Look-ups in named tables: a row name and a column name give one cell, copied from the table.

fafan =
	supili	lesub	telopa	bidub	besala	nur	fabub	guvotu	kiles	lol
bis	1259	2477	704	682	1671	-2015	3274	-207	1312	856
bel	1770	-3117	-3581	-4815	-1569	3525	212	5085	4613	3393
fip	-3132	-1783	-38	1445	-2459	-1438	-5411	-2864	-4552	-3406
nam	2273	-676	-2298	-4534	1088	539	4611	2610	4200	2146

nam, lesub => -676
fip, kiles => -4552
bis, nur => -2015
bis, besala => 1671
bis, kiles => 1312
fip, lesub => -1783
fip, supili => -3132

murulog.tsv
	ter	tur	pak	por	dusek	zenabat	tapivag	git	nar
meba	510	496	311	594	380	805	387	557	508
bebevil	470	505	540	521	721	465	250	293	571
das	475	406	281	583	120	583	653	737	390
lapeb	390	403	388	370	94	298	738	641	301
gomitu	436	348	564	260	551	233	388	222	394
vugori	405	414	528	332	275	103	659	486	334
batusit	573	420	292	490	216	636	580	654	401

What is the dusek of gomitu in murulog?
551
What is the pak of meba in murulog?
311
What is the git of vugori in murulog?
486
What is the tur of gomitu in murulog?
348
What is the tur of batusit in murulog?
420
What is the tur of vugori in murulog?
414
What is the pak of gomitu in murulog?
564

gidupo =
	fek	siramek	kof	zonevad	vipu	mog	belifep
zur	-17065	-11278	51162	-59489	50788	152	-6299
lik	-14718	-24625	82819	-86048	64362	11501	-14658
vomago	-37211	52764	25189	-43255	68840	-50711	15809
lir	-15605	-24701	87421	-89792	68584	12006	-15090
vup	-29885	59946	37122	-59863	35945	-58661	-5537
tep	-21456	15763	62896	-75371	47683	-21466	-12069
gep	-572	-44726	-8174	-1758	19003	5785	-7834
sifivi	669	-48516	-8643	-1531	20598	6478	-8407
limovel	-29765	39876	45960	-60531	55349	-39020	1924
das	-1277	6915	-59633	32590	-58283	-30074	-13044
tozovu	-13600	-21160	64763	-71801	49719	6556	-14595

gep, mog -> 5785
vup, vipu -> 35945
zur, belifep -> -6299
lik, kof -> 82819
limovel, fek -> -29765
zur, fek -> -17065
Row with the largest kof: lir

kizunuk:
        fasisos   lum   vuz  delabam
ker        6299  3576  6857     8342
las        1969  6113  2668     4001
fozelu     4349  6949  2849     2649

What is the lum of las in kizunuk?
6113
What is the fasisos of ker in kizunuk?
6299
What is the fasisos of fozelu in kizunuk?
4349
What is the delabam of fozelu in kizunuk?
2649
What is the lum of ker in kizunuk?
3576
What is the vuz of las in kizunuk?
2668

govol:
|  | sekigap | voguf | kan | mida | kopemaf | pofa |
|---|---|---|---|---|---|---|
| viminil | -1.979 | 0.241 | 1.782 | 0.370 | -4.998 | -0.122 |
| figoves | -5.341 | -0.402 | 1.755 | 0.122 | 6.162 | 1.279 |
| mupeze | -5.645 | -0.314 | -5.819 | 3.878 | 6.700 | 4.036 |
| femov | -1.635 | -0.399 | 2.173 | 1.035 | -8.791 | 0.983 |
| ses | -4.134 | 0.328 | 3.559 | -0.552 | -0.235 | 0.654 |
| besadiv | 1.673 | 0.285 | -1.819 | -1.809 | -1.502 | 2.773 |

What is the pofa of femov in govol?
0.983
What is the kopemaf of figoves in govol?
6.162
What is the sekigap of figoves in govol?
-5.341
What is the voguf of mupeze in govol?
-0.314
What is the voguf of ses in govol?
0.328
What is the kopemaf of besadiv in govol?
-1.502
What is the pofa of besadiv in govol?
2.773
Row with the largest sekigap: besadiv

sezetir =
columns: ref, keku, mebaman, fubim, gobug
rezo: [150, 211, 144, 121, 110]
gen: [149, 213, 143, 124, 49]
fepugit: [150, 207, 146, 113, 142]
mor: [149, 212, 142, 127, 190]

gen, gobug: 49
gen, fubim: 124
gen, ref: 149
mor, fubim: 127
gen, mebaman: 143
mor, gobug: 190

tovob =
|  | bonu | zud | vav | sufilum | gim | topa |
|---|---|---|---|---|---|---|
| sos | 60.679 | 39.918 | 44.176 | 60.044 | 38.694 | 39.138 |
| gapiba | 61.702 | 39.744 | 39.086 | 62.984 | 33.095 | 36.900 |
| lir | 49.446 | 53.220 | 46.347 | 50.853 | 48.510 | 51.088 |
| det | 61.578 | 39.374 | 45.942 | 61.369 | 38.319 | 36.238 |
| tef | 49.145 | 52.736 | 52.360 | 49.715 | 51.405 | 50.127 |
| zoru | 60.849 | 39.389 | 47.617 | 59.328 | 42.736 | 41.780 |
| sefovi | 85.426 | 12.178 | 33.324 | 82.954 | 14.701 | 13.713 |
| dosoke | 66.205 | 33.745 | 42.024 | 66.548 | 31.985 | 33.054 |
| lolukul | 69.927 | 29.297 | 44.108 | 70.715 | 27.928 | 24.920 |
| danon | 52.257 | 50.262 | 48.692 | 48.937 | 53.451 | 52.370 |
| big | 93.146 | 4.316 | 29.148 | 91.999 | 3.316 | 1.807 |
| sipi | 50.398 | 51.239 | 54.199 | 52.039 | 51.962 | 51.763 |

big, vav: 29.148
lir, sufilum: 50.853
lolukul, zud: 29.297
det, topa: 36.238
danon, bonu: 52.257
sos, zud: 39.918
lir, zud: 53.220
tef, zud: 52.736
big, gim: 3.316
sos, sufilum: 60.044
tef, bonu: 49.145
big, zud: 4.316
dosoke, zud: 33.745
dosoke, topa: 33.054
gapiba, gim: 33.095

fuv =
|  | vinako | soza | sido | fegose | nogipa |
|---|---|---|---|---|---|
| vub | 127 | 164 | 92 | 124 | 160 |
| zetozoz | 129 | 159 | 100 | 110 | 156 |
| nis | 130 | 151 | 107 | 117 | 150 |
| gagi | 130 | 155 | 101 | 122 | 154 |
| ridi | 128 | 137 | 123 | 125 | 136 |
| sudim | 124 | 136 | 126 | 115 | 142 |
| dos | 127 | 137 | 121 | 129 | 143 |
| popev | 130 | 134 | 127 | 127 | 128 |
| nar | 130 | 139 | 121 | 129 | 132 |
| vagolip | 127 | 204 | 49 | 83 | 204 |
| fod | 130 | 134 | 127 | 134 | 131 |

vagolip, soza: 204
vagolip, sido: 49
ridi, nogipa: 136
fod, nogipa: 131
nar, fegose: 129
vagolip, nogipa: 204
nis, vinako: 130
nis, nogipa: 150
nis, sido: 107
zetozoz, nogipa: 156
gagi, soza: 155
nis, fegose: 117
zetozoz, soza: 159
sudim, vinako: 124
fod, fegose: 134
fod, vinako: 130
nar, vinako: 130

fezo
|  | zed | miro | gidifug | leb |
|---|---|---|---|---|
| milet | 1929 | 31 | -4008 | -6630 |
| tas | -2363 | -396 | -3147 | -7634 |
| zis | -6766 | -4671 | -2899 | -66 |
| tid | -8228 | -2862 | -4334 | -2266 |
| gigus | 8627 | -2531 | -932 | -4529 |

gigus, miro -> -2531
milet, zed -> 1929
tas, gidifug -> -3147
milet, gidifug -> -4008
gigus, zed -> 8627
tas, miro -> -396
tas, zed -> -2363
tid, gidifug -> -4334
zis, leb -> -66
gigus, leb -> -4529
milet, leb -> -6630
tas, leb -> -7634
zis, gidifug -> -2899
milet, miro -> 31
gigus, gidifug -> -932
tid, miro -> -2862
zis, zed -> -6766
tid, leb -> -2266
tid, zed -> -8228
Row with the largest gidifug: gigus

